Below is a small trained network, with its code and all its weights. Each question gives an input and a target symbol and asks what happens when units are switched off, that is, made to give their printed mean instead of their output.

import numpy as np


def w(rows, s, z=0):
    codes = np.array(rows[::2]) - 128.0
    scale = np.full(codes.shape[1], s)
    scale[-1] = z or s
    return codes * scale


def norm(h):
    return h / np.sqrt((h * h).mean(-1, keepdims=True) + 1e-5)


def f(y):
    return y / 2 * (1 + np.tanh(0.7978845608 * (y + 0.044715 * y**3)))


def softmax(a):
    e = np.exp(a - a.max(-1, keepdims=True))
    return e / e.sum(-1, keepdims=True)


def log_softmax(a):
    a = a - a.max(-1, keepdims=True)
    return a - np.log(np.exp(a).sum(-1, keepdims=True))


def net(x, mask):
    ids = ['Γαβδζηθμξπστφψ'.index(c) for c in x.split()]
    T = len(ids)
    res = E[ids] + P[:T]
    u = 0
    for l in range(2):
        q, k, v = (norm(res) @ M[l].T for M in (Q, K, V))
        z = softmax(np.where(np.tri(T) > 0, q @ k.T / 3**0.5, -1e9)) @ v
        res = res + np.where(mask[u], z, O[l][:, -1]) @ O[l][:, :-1]
        u += 1
        y = f(norm(res) @ A[l][:, :-1].T + A[l][:, -1])
        res = res + np.where(mask[u : u + 4], y, B[l][:, -1]) @ B[l][:, :-1]
        u += 4
    return log_softmax(norm(res)[-1] @ U[:, :-1].T + U[:, -1])


Q, K, V, O, A, B = {}, {}, {}, {}, {}, {}
E = w([
[93,110,147,130,247,102,113],'Γ',
[69,127,161,129,157,119,141],'α',
[100,134,123,156,197,114,129],'β',
[94,126,152,133,196,115,157],'δ',
[109,146,186,136,192,118,122],'ζ',
[109,116,156,125,210,113,86],'η',
[104,135,168,136,195,115,141],'θ',
[106,204,114,163,73,130,162],'μ',
[83,178,167,136,156,130,179],'ξ',
[102,153,79,211,172,119,87],'π',
[86,51,48,91,139,148,109],'σ',
[110,105,94,48,5,167,95],'τ',
[131,82,149,83,145,143,12],'φ',
[141,207,204,145,120,145,63],'ψ',
],0.014)
P = w([
[115,175,108,68,106,75,161],'0',
[16,130,167,134,63,88,85],'1',
[65,59,166,182,92,110,122],'2',
[129,99,123,154,120,88,98],'3',
[83,142,129,118,108,116,92],'4',
[117,85,152,154,154,151,150],'5',
[118,128,116,121,134,137,115],'6',
[49,147,130,111,133,189,123],'7',
[124,93,128,147,166,224,155],'8',
[84,167,104,97,159,195,128],'9',
[146,118,109,133,174,252,159],'10',
[100,147,123,99,157,222,124],'11',
],0.014)
Q[0] = w([
[114,74,156,186,103,40,128],'L0H0',
[125,216,76,45,147,5,79],'L0H0',
[254,83,132,125,105,47,176],'L0H0',
],0.009)
K[0] = w([
[53,100,177,162,110,200,99],'L0H0',
[254,22,172,216,92,42,195],'L0H0',
[10,104,160,169,82,6,114],'L0H0',
],0.0086)
V[0] = w([
[94,25,3,56,133,134,132],'L0H0',
[132,127,81,199,93,100,230],'L0H0',
[180,79,212,49,77,98,230],'L0H0',
],0.011)
O[0] = w([
[130,75,87,172,117,23,248,115],'L0H0',
[89,134,203,119,169,218,223,119],'L0H0',
[227,141,47,170,156,185,169,2],'L0H0',
],0.014)
A[0] = w([
[211,89,98,158,230,176,169,122],'L0N0',
[144,255,177,153,65,142,155,74],'L0N1',
[151,180,52,219,60,61,118,6],'L0N2',
[86,69,59,112,112,132,219,254],'L0N3',
],0.0073,0.0031)
B[0] = w([
[90,150,115,185,120,78,56,82],'L0N0',
[130,66,173,153,82,2,105,176],'L0N1',
[167,25,186,47,102,156,90,132],'L0N2',
[102,47,149,143,115,212,70,254],'L0N3',
],0.0091,0.00078)
Q[1] = w([
[254,154,73,131,120,159,206],'L1H0',
[88,90,120,27,95,201,91],'L1H0',
[51,60,121,137,73,157,113],'L1H0',
],0.009)
K[1] = w([
[102,77,250,246,110,94,30],'L1H0',
[175,168,94,133,168,19,234],'L1H0',
[193,254,70,22,165,136,174],'L1H0',
],0.0073)
V[1] = w([
[166,129,174,2,26,85,113],'L1H0',
[81,109,91,145,9,179,142],'L1H0',
[162,222,93,184,79,130,120],'L1H0',
],0.013)
O[1] = w([
[83,169,43,39,138,155,172,253],'L1H0',
[71,9,126,88,69,181,47,84],'L1H0',
[151,121,192,35,153,102,105,88],'L1H0',
],0.014,0.0042)
A[1] = w([
[119,66,195,250,109,155,65,10],'L1N0',
[200,158,248,99,158,11,129,49],'L1N1',
[136,27,212,116,88,154,90,253],'L1N2',
[92,134,196,172,216,189,117,92],'L1N3',
],0.011,0.0037)
B[1] = w([
[141,248,50,114,28,204,163,172],'L1N0',
[61,30,2,113,168,201,98,221],'L1N1',
[150,100,139,54,140,92,213,254],'L1N2',
[32,119,130,131,147,162,165,187],'L1N3',
],0.011,0.0072)
U = w([
[148,123,132,179,146,65,200,90],'Γ',
[167,134,135,122,100,170,66,44],'α',
[144,138,108,174,100,171,145,153],'β',
[169,113,154,167,123,140,122,235],'δ',
[144,125,91,130,157,170,103,88],'ζ',
[159,169,93,110,137,93,159,167],'η',
[153,111,125,156,189,145,115,195],'θ',
[109,136,191,102,107,100,162,231],'μ',
[127,123,128,116,155,250,165,23],'ξ',
[55,122,132,157,121,131,120,149],'π',
[136,74,80,140,105,118,197,6],'σ',
[147,76,63,96,80,144,140,3],'τ',
[156,129,75,110,91,60,78,80],'φ',
[153,165,120,94,109,169,53,14],'ψ',
],0.012,0.0027)

Each question gives the input, a string of symbols that net reads in full, and the target symbol t.
The units are the heads (3 rows each of Q, K, V and O) and the neurons (one row each of A and B). Each row of codes is followed by its name. A weight is (code - 128) times the scale printed after its matrix; where a second scale follows, it is the last column's (O, A, B and U).
mask holds one flag per unit, layer by layer, with each layer's heads first. A switched-off unit (its flag False) gives its mean, the last column of its rows in O or B, instead of its output. The means were averaged over made-up inputs and are rounded, as every weight is.
A unit's drop is (log p(t) with every unit on - log p(t) with that unit switched off) / (log p(t) with every unit on - log p(t) with every unit switched off).
The circuit of an input: a set's keep is (log p(t) with only the set's units on - log p(t) with every unit switched off) / (log p(t) with every unit on - log p(t) with every unit switched off). Starting from all 10 units, units are removed one at a time, each time the one whose removal leaves the highest keep (on an exact tie, the one counted first), for as long as the keep stays at least 0.8.
circuit, biggest first: the units of the circuit, biggest drop first
unit that matters most: the unit with the biggest drop
k most important neurons: the k neurons with the biggest drops, biggest first
k most important neurons of layer l: the k neurons of layer l with the biggest drops, biggest first
drop of u: that unit's drop, to one decimal
input τ π σ, target τ: unit that matters most => L1H0
input β π δ η, target β: circuit, biggest first => (L1H0; L0H0; L1N0)
input β η θ μ, target β: circuit, biggest first => (L1H0; L0H0)
input θ θ η, target θ: circuit, biggest first => (L0H0; L1H0; L1N1)
input η α σ π π π Γ π Γ β, target η: circuit, biggest first => (L1H0; L0H0)
input η θ π β π π π β π ψ δ η, target η: 2 most important neurons => (L0N2; L1N1)
input μ ζ ψ ψ π β π π, target μ: circuit, biggest first => (L0H0; L1H0; L1N2)
input Γ π π η φ τ π θ, target Γ: circuit, biggest first => (L0H0; L1H0)
input ξ π τ ξ μ ψ, target ξ: 2 most important neurons => (L1N1; L1N3)
input η π π π μ δ τ π π μ η δ, target η: 2 most important neurons of layer 0 => (L0N3; L0N2)
input τ π π π ψ μ τ π φ, target τ: circuit, biggest first => (L1H0; L0H0; L0N2)
input τ τ π, target τ: circuit, biggest first => (L0H0; L1H0; L1N0)
input η π π π θ θ β θ π σ θ η, target η: 2 most important neurons of layer 1 => (L1N1; L1N3)
input π π π ψ ξ, target ψ: circuit, biggest first => (L0H0)
input μ μ β μ σ τ θ θ ψ δ β, target μ: 2 most important neurons of layer 1 => (L1N1; L1N2)
input Γ π π τ β Γ, target Γ: 2 most important neurons of layer 0 => (L0N2; L0N3)
input τ β θ θ η β δ δ ζ, target τ: 2 most important neurons of layer 0 => (L0N3; L0N2)
input π μ μ π π η π π τ μ τ τ, target τ: drop of L1H0 => 0.1
input φ φ δ π θ α, target φ: drop of L0N2 => -0.1
input μ π μ ζ π τ θ μ π μ φ, target μ: drop of L0N0 => 0.0
input τ σ π, target τ: drop of L0H0 => 0.3
input σ η σ μ σ η α μ, target σ: most important neuron of layer 1 => (L1N2)
